Below are the code and all the weights of a small trained network. Each question names an input and a target symbol and asks about switching units off, where a switched-off unit gives its printed mean instead of its output.

import numpy as np


def w(rows, s, z=0):
    codes = np.array(rows[::2]) - 128.0
    scale = np.full(codes.shape[1], s)
    scale[-1] = z or s
    return codes * scale


def f(y):
    return y / 2 * (1 + np.tanh(0.7978845608 * (y + 0.044715 * y**3)))


def softmax(a):
    e = np.exp(a - a.max(-1, keepdims=True))
    return e / e.sum(-1, keepdims=True)


def log_softmax(a):
    a = a - a.max(-1, keepdims=True)
    return a - np.log(np.exp(a).sum(-1, keepdims=True))


def net(x, mask):
    ids = ['εζηθπσφψω'.index(c) for c in x.split()]
    T = len(ids)
    res = E[ids] + P[:T]
    r = res
    for j in range(3):
        rows = slice(4 * j, 4 * j + 4)
        q, k, v = (r @ M[0][rows].T for M in (Q, K, V))
        z = softmax(np.where(np.tri(T) > 0, q @ k.T / 4**0.5, -1e9)) @ v
        o = O[0][rows]
        res = res + np.where(mask[j], z, o[:, -1]) @ o[:, :-1]
    y = f(res @ A[0][:, :-1].T + A[0][:, -1])
    res = res + np.where(mask[3:7], y, B[0][:, -1]) @ B[0][:, :-1]
    return log_softmax(res[-1] @ U[:, :-1].T + U[:, -1])


Q, K, V, O, A, B = {}, {}, {}, {}, {}, {}
E = w([
[140,163,123,113,61],'ε',
[48,89,134,153,136],'ζ',
[69,58,129,128,190],'η',
[121,250,97,57,174],'θ',
[254,69,216,59,96],'π',
[247,140,84,28,128],'σ',
[76,145,103,192,248],'φ',
[62,209,73,151,103],'ψ',
[94,89,91,44,223],'ω',
],0.0089)
P = w([
[169,52,45,173,87],'0',
[105,197,206,68,239],'1',
[114,205,211,61,205],'2',
[118,217,191,38,218],'3',
[92,188,216,48,234],'4',
[136,208,192,3,222],'5',
],0.0058)
Q[0] = w([
[115,213,171,37,178],'H1',
[156,23,87,217,36],'H1',
[136,84,94,191,62],'H1',
[165,93,153,149,73],'H1',
[129,105,170,182,83],'H2',
[202,89,61,202,1],'H2',
[125,77,169,152,90],'H2',
[112,46,18,240,46],'H2',
[55,251,87,144,222],'H3',
[143,84,180,214,77],'H3',
[156,136,58,189,87],'H3',
[139,136,214,75,117],'H3',
],0.0083)
K[0] = w([
[146,45,74,197,104],'H1',
[101,211,202,91,193],'H1',
[130,208,166,58,160],'H1',
[131,128,240,102,202],'H1',
[129,201,127,82,144],'H2',
[79,223,108,143,170],'H2',
[128,194,140,96,173],'H2',
[70,239,72,91,165],'H2',
[90,104,1,182,117],'H3',
[138,131,150,35,128],'H3',
[56,147,157,87,151],'H3',
[169,39,159,141,124],'H3',
],0.0083)
V[0] = w([
[67,204,122,128,55],'H1',
[101,129,122,38,214],'H1',
[126,57,112,209,21],'H1',
[141,230,128,132,21],'H1',
[64,155,110,187,178],'H2',
[91,19,119,147,199],'H2',
[197,253,140,120,61],'H2',
[26,56,31,206,154],'H2',
[176,106,157,6,112],'H3',
[192,56,158,91,70],'H3',
[74,196,102,208,98],'H3',
[161,63,200,105,69],'H3',
],0.0077)
O[0] = w([
[87,71,179,143,171,23],'H1',
[136,180,45,234,177,103],'H1',
[13,60,195,3,11,250],'H1',
[130,15,221,14,228,32],'H1',
[180,84,198,175,98,14],'H2',
[113,178,107,202,26,203],'H2',
[128,82,134,51,221,63],'H2',
[90,70,176,210,46,76],'H2',
[78,169,30,80,172,163],'H3',
[66,132,83,49,91,119],'H3',
[148,56,249,131,137,55],'H3',
[26,197,86,12,69,71],'H3',
],0.0062,0.0023)
A[0] = w([
[199,46,184,197,175,252],'N1',
[62,90,139,108,2,211],'N2',
[191,178,94,200,110,127],'N3',
[167,108,234,172,59,233],'N4',
],0.007,0.0029)
B[0] = w([
[226,148,150,97,182,218],'N1',
[1,225,194,69,184,222],'N2',
[139,82,97,212,161,238],'N3',
[180,118,187,135,39,254],'N4',
],0.0064,0.0051)
U = w([
[58,62,151,66,168,141],'ε',
[72,145,164,107,91,73],'ζ',
[75,169,105,152,83,67],'η',
[143,166,122,133,252,135],'θ',
[110,154,86,94,142,95],'π',
[114,158,35,71,160,251],'σ',
[211,123,121,146,86,146],'φ',
[172,56,185,68,134,115],'ψ',
[111,124,1,193,129,87],'ω',
],0.0054,0.0032)

Each question gives the input, a string of symbols that net reads in full, and the target symbol t.
The units are the heads (4 rows each of Q, K, V and O) and the neurons (one row each of A and B). Each row of codes is followed by its name. A weight is (code - 128) times the scale printed after its matrix; where a second scale follows, it is the last column's (O, A, B and U).
mask holds one flag per unit, heads first, then neurons. A switched-off unit (its flag False) gives its mean, the last column of its rows in O or B, instead of its output. The means were averaged over made-up inputs and are rounded, as every weight is.
A unit's drop is (log p(t) with every unit on - log p(t) with that unit switched off) / (log p(t) with every unit on - log p(t) with every unit switched off).
The circuit of an input: a set's keep is (log p(t) with only the set's units on - log p(t) with every unit switched off) / (log p(t) with every unit on - log p(t) with every unit switched off). Starting from all 7 units, units are removed one at a time, each time the one whose removal leaves the highest keep (on an exact tie, the one counted first), for as long as the keep stays at least 0.8.
circuit, biggest first: the units of the circuit, biggest drop first
most important unit: the unit with the biggest drop
k most important neurons: the k neurons with the biggest drops, biggest first
heads that matter: for each layer, one digit per head in row order, 1 if its drop is at least 0.15 and else 0, layers parted by /
drop when u is switched off: that unit's drop, to one decimal
input θ ω θ η, target θ: circuit, biggest first : H1, H3
input σ σ ω σ ζ, target σ: circuit, biggest first : H3, H2
input ε ω ω ζ ψ, target ε: circuit, biggest first : H1, H2
input ζ φ ζ, target ζ: heads that matter : 110
input η ψ ζ, target η: heads that matter : 110
input ψ η ω ψ φ η, target ψ: most important unit : H3
input φ θ φ ψ, target φ: heads that matter : 011
input θ η θ ε θ ω, target θ: heads that matter : 101
input ζ φ σ, target ζ: circuit, biggest first : H2, H1, N2
input ζ φ φ ψ ζ ψ, target ζ: 2 most important neurons : N2, N4
input θ ε ζ, target θ: circuit, biggest first : H1, H3, H2
input ω σ ε, target ω: 2 most important neurons : N3, N2
input η θ ψ η, target η: circuit, biggest first : H2, H1
input φ ψ ω, target φ: most important neuron : N4
input φ η ε, target φ: heads that matter : 111
input ζ θ ζ ζ, target ζ: 2 most important neurons : N2, N4
input π η σ σ ω, target σ: drop when N1 is switched off : 0.0
input ψ ψ φ, target ψ: drop when H2 is switched off : 0.1
input φ ω η, target φ: drop when H2 is switched off : 0.4
input ψ ω η η φ ψ, target ψ: most important unit : H3
